Here is a tiny trained network, its code and every weight. The questions are about switching its units off for an input and a class, where a switched-off unit gives its printed mean instead of its output.

import numpy as np


def w(rows, s, z=0):
    codes = np.array(rows[::2]) - 128.0
    scale = np.full(codes.shape[1], s)
    scale[-1] = z or s
    return codes * scale


def f(y):
    return np.maximum(y, 0)


def log_softmax(a):
    a = a - a.max(-1, keepdims=True)
    return a - np.log(np.exp(a).sum(-1, keepdims=True))


def net(x, mask):
    res = np.array(x, float).reshape(1, 7) / 4 @ E
    y = f(res @ A[0][:, :-1].T + A[0][:, -1])
    res = res + np.where(mask, y, B[0][:, -1]) @ B[0][:, :-1]
    return log_softmax(res[-1] @ U[:, :-1].T + U[:, -1])


A, B = {}, {}
E = w([
[67,177,10,156,15,182,69,226,158,177,120],'x0',
[115,76,211,24,76,164,255,195,40,220,60],'x1',
[105,8,174,195,32,102,95,92,218,131,45],'x2',
[109,128,133,137,131,110,128,137,122,131,133],'x3',
[120,133,132,133,127,115,129,132,125,129,129],'x4',
[138,115,114,120,137,143,118,123,123,126,122],'x5',
[35,158,198,95,21,219,42,29,39,80,164],'x6',
],0.01)
A[0] = w([
[142,105,185,132,199,89,133,73,127,55,136,49],'n0',
[162,168,100,120,157,135,142,155,93,79,147,106],'n1',
[119,184,108,219,174,119,41,67,216,45,161,165],'n2',
[84,134,117,68,79,169,152,198,131,206,78,93],'n3',
[165,98,207,104,190,111,164,53,148,103,157,12],'n4',
[114,76,208,63,131,147,214,162,71,216,69,162],'n5',
[176,104,54,147,163,65,204,201,204,168,79,2],'n6',
[112,38,160,144,77,136,160,128,131,155,45,108],'n7',
[151,166,73,230,163,87,88,80,172,114,119,116],'n8',
[104,148,29,198,93,150,74,142,179,145,199,61],'n9',
[216,105,101,142,211,91,167,213,168,194,102,57],'n10',
[79,164,68,130,56,190,121,232,135,195,83,17],'n11',
[66,143,155,107,38,178,81,39,61,94,154,12],'n12',
[56,128,186,100,101,208,92,83,51,97,147,80],'n13',
[126,190,123,73,140,142,184,153,82,135,118,105],'n14',
[122,37,121,170,82,85,61,78,214,116,149,95],'n15',
[96,40,161,159,80,127,107,113,185,132,29,116],'n16',
[152,249,72,81,184,148,126,171,43,102,228,76],'n17',
[146,85,213,100,176,88,179,69,90,117,117,66],'n18',
],0.012,0.0037)
B[0] = w([
[141,127,84,205,134,118,58,245,54,65,68,196],'n0',
[122,165,98,121,154,91,172,121,187,133,163,161],'n1',
[214,33,220,85,228,193,81,64,122,181,245,244],'n2',
[183,115,174,82,216,189,16,152,41,95,134,203],'n3',
[160,135,96,170,143,117,79,237,94,37,51,201],'n4',
[212,112,154,98,234,182,98,75,13,210,235,253],'n5',
[15,70,190,182,35,148,136,52,156,177,54,232],'n6',
[145,194,83,31,174,104,155,63,175,90,226,196],'n7',
[209,96,135,115,125,227,138,100,128,164,181,208],'n8',
[205,144,95,226,189,150,87,214,52,84,23,195],'n9',
[55,95,196,200,44,134,167,58,175,186,96,235],'n10',
[190,155,92,189,119,116,57,254,88,49,51,206],'n11',
[44,46,174,156,46,137,149,82,138,196,34,214],'n12',
[92,46,157,177,49,143,186,89,196,212,79,205],'n13',
[157,166,107,50,165,27,180,125,201,147,192,180],'n14',
[77,234,21,66,140,41,213,115,143,85,205,202],'n15',
[110,211,19,64,124,39,205,100,237,76,157,202],'n16',
[90,200,48,62,125,12,228,135,229,89,206,210],'n17',
[159,124,79,176,102,97,59,205,77,51,60,210],'n18',
],0.009,0.028)
U = w([
[204,100,193,57,211,194,105,98,88,183,221,223],'0',
[83,226,49,40,122,35,240,132,198,98,193,106],'1',
[2,67,214,166,8,163,164,87,152,204,28,52],'2',
[179,155,86,176,135,125,49,250,75,66,15,3],'3',
],0.013,0.0065)

Each question gives the input, the list of numbers given to net, and the class t.
The units are the neurons (one row each of A and B). Each row of codes is followed by its name. A weight is (code - 128) times the scale printed after its matrix; where a second scale follows, it is the last column's (A, B and U).
mask holds one flag per neuron, in row order. A switched-off neuron (its flag False) gives its mean, the last column of its row in B, instead of its output. The means were averaged over made-up inputs and are rounded, as every weight is.
A unit's drop is (log p(t) with every unit on - log p(t) with that unit switched off) / (log p(t) with every unit on - log p(t) with every unit switched off).
The circuit of an input: a set's keep is (log p(t) with only the set's units on - log p(t) with every unit switched off) / (log p(t) with every unit on - log p(t) with every unit switched off). Starting from the 12 units with the biggest drops (on a tie, the unit counted first), units are removed one at a time, each time the one whose removal leaves the highest keep (on an exact tie, the one counted first), for as long as the keep stays at least 0.8.
circuit, biggest first: the units of the circuit, biggest drop first
k most important neurons: the k neurons with the biggest drops, biggest first
drop of u: that unit's drop, to one decimal
input [-6,-4,6,5,-5,8,0], class 1: circuit, biggest first => (n15)
input [-3,6,6,-1,-2,8,7], class 2: 4 most important neurons => (n12 n13 n2 n17)
input [8,-8,7,-5,-7,3,-4], class 0: 3 most important neurons => (n2 n8 n18)
input [1,5,-3,3,-3,6,-6], class 2: 2 most important neurons => (n6 n10)
input [-3,7,-4,-5,-3,-1,-8], class 2: 3 most important neurons => (n10 n6 n2)
input [4,1,-1,1,5,-8,4], class 2: 4 most important neurons => (n12 n13 n4 n18)
input [2,0,-6,6,7,-6,7], class 2: 4 most important neurons => (n12 n13 n15 n16)
input [7,1,-6,1,0,-6,5], class 3: 4 most important neurons => (n11 n9 n15 n16)
input [0,4,8,2,4,-4,-8], class 1: 3 most important neurons => (n16 n7 n12)
input [6,1,6,4,-6,-4,6], class 1: 3 most important neurons => (n16 n15 n6)
input [-3,-4,5,2,6,1,5], class 1: 3 most important neurons => (n15 n6 n5)
input [5,-5,-1,0,6,-1,-4], class 0: 2 most important neurons => (n2 n8)
input [8,-8,2,-4,-2,6,1], class 0: 4 most important neurons => (n2 n8 n18 n4)
input [8,4,-3,-4,-6,3,-1], class 3: circuit, biggest first => (n11)
input [6,2,8,2,2,-3,1], class 1: drop of n16 => 0.6
input [4,1,-7,8,-7,6,-7], class 1: drop of n1 => 0.9
input [-3,2,-4,8,4,-3,-7], class 2: drop of n10 => 0.0
